Here is a tiny trained network, its code and every weight. The questions are about switching its units off for an input and a class, where a switched-off unit gives its printed mean instead of its output.

import numpy as np


def w(rows, s, z=0):
    codes = np.array(rows[::2]) - 128.0
    scale = np.full(codes.shape[1], s)
    scale[-1] = z or s
    return codes * scale


def f(y):
    return y / 2 * (1 + np.tanh(0.7978845608 * (y + 0.044715 * y**3)))


def log_softmax(a):
    a = a - a.max(-1, keepdims=True)
    return a - np.log(np.exp(a).sum(-1, keepdims=True))


def net(x, mask):
    res = np.array(x, float).reshape(1, 4) / 4 @ E
    y = f(res @ A[0][:, :-1].T + A[0][:, -1])
    res = res + np.where(mask, y, B[0][:, -1]) @ B[0][:, :-1]
    return log_softmax(res[-1] @ U[:, :-1].T + U[:, -1])


A, B = {}, {}
E = w([
[50,153,97,180,233,218,131],'x0',
[77,134,208,17,170,140,129],'x1',
[115,144,122,132,141,97,111],'x2',
[145,183,146,136,136,97,254],'x3',
],0.0087)
A[0] = w([
[184,149,25,192,125,128,122,188],'neuron 0',
[106,144,233,127,161,137,115,81],'neuron 1',
[141,134,63,197,125,123,147,86],'neuron 2',
[135,212,114,117,114,149,184,104],'neuron 3',
[153,70,79,222,89,112,147,89],'neuron 4',
[113,202,169,166,152,107,238,68],'neuron 5',
[77,138,77,165,254,194,163,4],'neuron 6',
[102,105,147,144,124,178,14,97],'neuron 7',
[69,151,237,88,149,124,121,106],'neuron 8',
],0.0091,0.0025)
B[0] = w([
[96,41,144,84,162,137,120,223],'neuron 0',
[95,113,90,71,170,183,129,165],'neuron 1',
[104,115,74,82,168,173,161,183],'neuron 2',
[114,168,83,139,123,139,112,163],'neuron 3',
[60,100,113,97,164,128,191,201],'neuron 4',
[136,193,52,162,51,160,2,208],'neuron 5',
[240,129,209,104,97,39,205,254],'neuron 6',
[182,193,133,172,61,170,45,215],'neuron 7',
[68,79,156,99,186,177,116,201],'neuron 8',
],0.0096,0.0083)
U = w([
[57,88,105,45,251,189,192,104],'0',
[254,138,232,82,77,35,230,252],'1',
[165,222,65,167,65,201,92,5],'2',
],0.0088,0.0035)

Each question gives the input, the list of numbers given to net, and the class t.
The units are the neurons (one row each of A and B). Each row of codes is followed by its name. A weight is (code - 128) times the scale printed after its matrix; where a second scale follows, it is the last column's (A, B and U).
mask holds one flag per neuron, in row order. A switched-off neuron (its flag False) gives its mean, the last column of its row in B, instead of its output. The means were averaged over made-up inputs and are rounded, as every weight is.
A unit's drop is (log p(t) with every unit on - log p(t) with that unit switched off) / (log p(t) with every unit on - log p(t) with every unit switched off).
The circuit of an input: a set's keep is (log p(t) with only the set's units on - log p(t) with every unit switched off) / (log p(t) with every unit on - log p(t) with every unit switched off). Starting from all 9 units, units are removed one at a time, each time the one whose removal leaves the highest keep (on an exact tie, the one counted first), for as long as the keep stays at least 0.8.
units of the circuit, in order: the units of the circuit, biggest drop first
unit that matters most: the unit with the biggest drop
top k neurons: the k neurons with the biggest drops, biggest first
drop of u: that unit's drop, to one decimal
input [1,-4,5,-2], class 0: unit that matters most -> neuron 6
input [7,-8,-4,-8], class 0: top 4 neurons -> [neuron 0; neuron 4; neuron 2; neuron 5]
input [7,-4,6,-6], class 1: top 2 neurons -> [neuron 6; neuron 5]
input [7,-8,4,7], class 0: top 3 neurons -> [neuron 2; neuron 0; neuron 4]
input [4,2,-2,7], class 2: top 2 neurons -> [neuron 5; neuron 3]
input [1,0,0,5], class 2: top 2 neurons -> [neuron 5; neuron 6]
input [-5,7,-2,-8], class 2: top 4 neurons -> [neuron 7; neuron 6; neuron 0; neuron 4]
input [0,0,-7,2], class 2: units of the circuit, in order -> [neuron 6; neuron 0]
input [-4,6,-8,2], class 0: top 2 neurons -> [neuron 6; neuron 8]
input [-4,7,-7,6], class 0: top 3 neurons -> [neuron 8; neuron 6; neuron 7]
input [-3,-8,-4,-6], class 0: top 2 neurons -> [neuron 4; neuron 0]
input [7,-6,-1,0], class 1: top 3 neurons -> [neuron 6; neuron 8; neuron 1]
input [-4,4,-7,8], class 2: top 2 neurons -> [neuron 5; neuron 6]
input [4,4,5,6], class 2: unit that matters most -> neuron 5
input [4,-2,3,7], class 2: top 2 neurons -> [neuron 5; neuron 3]
input [-3,-8,-1,6], class 0: drop of neuron 4 -> 0.1
input [8,4,-2,-2], class 1: drop of neuron 5 -> 0.0
input [4,-6,6,4], class 0: drop of neuron 4 -> 0.2
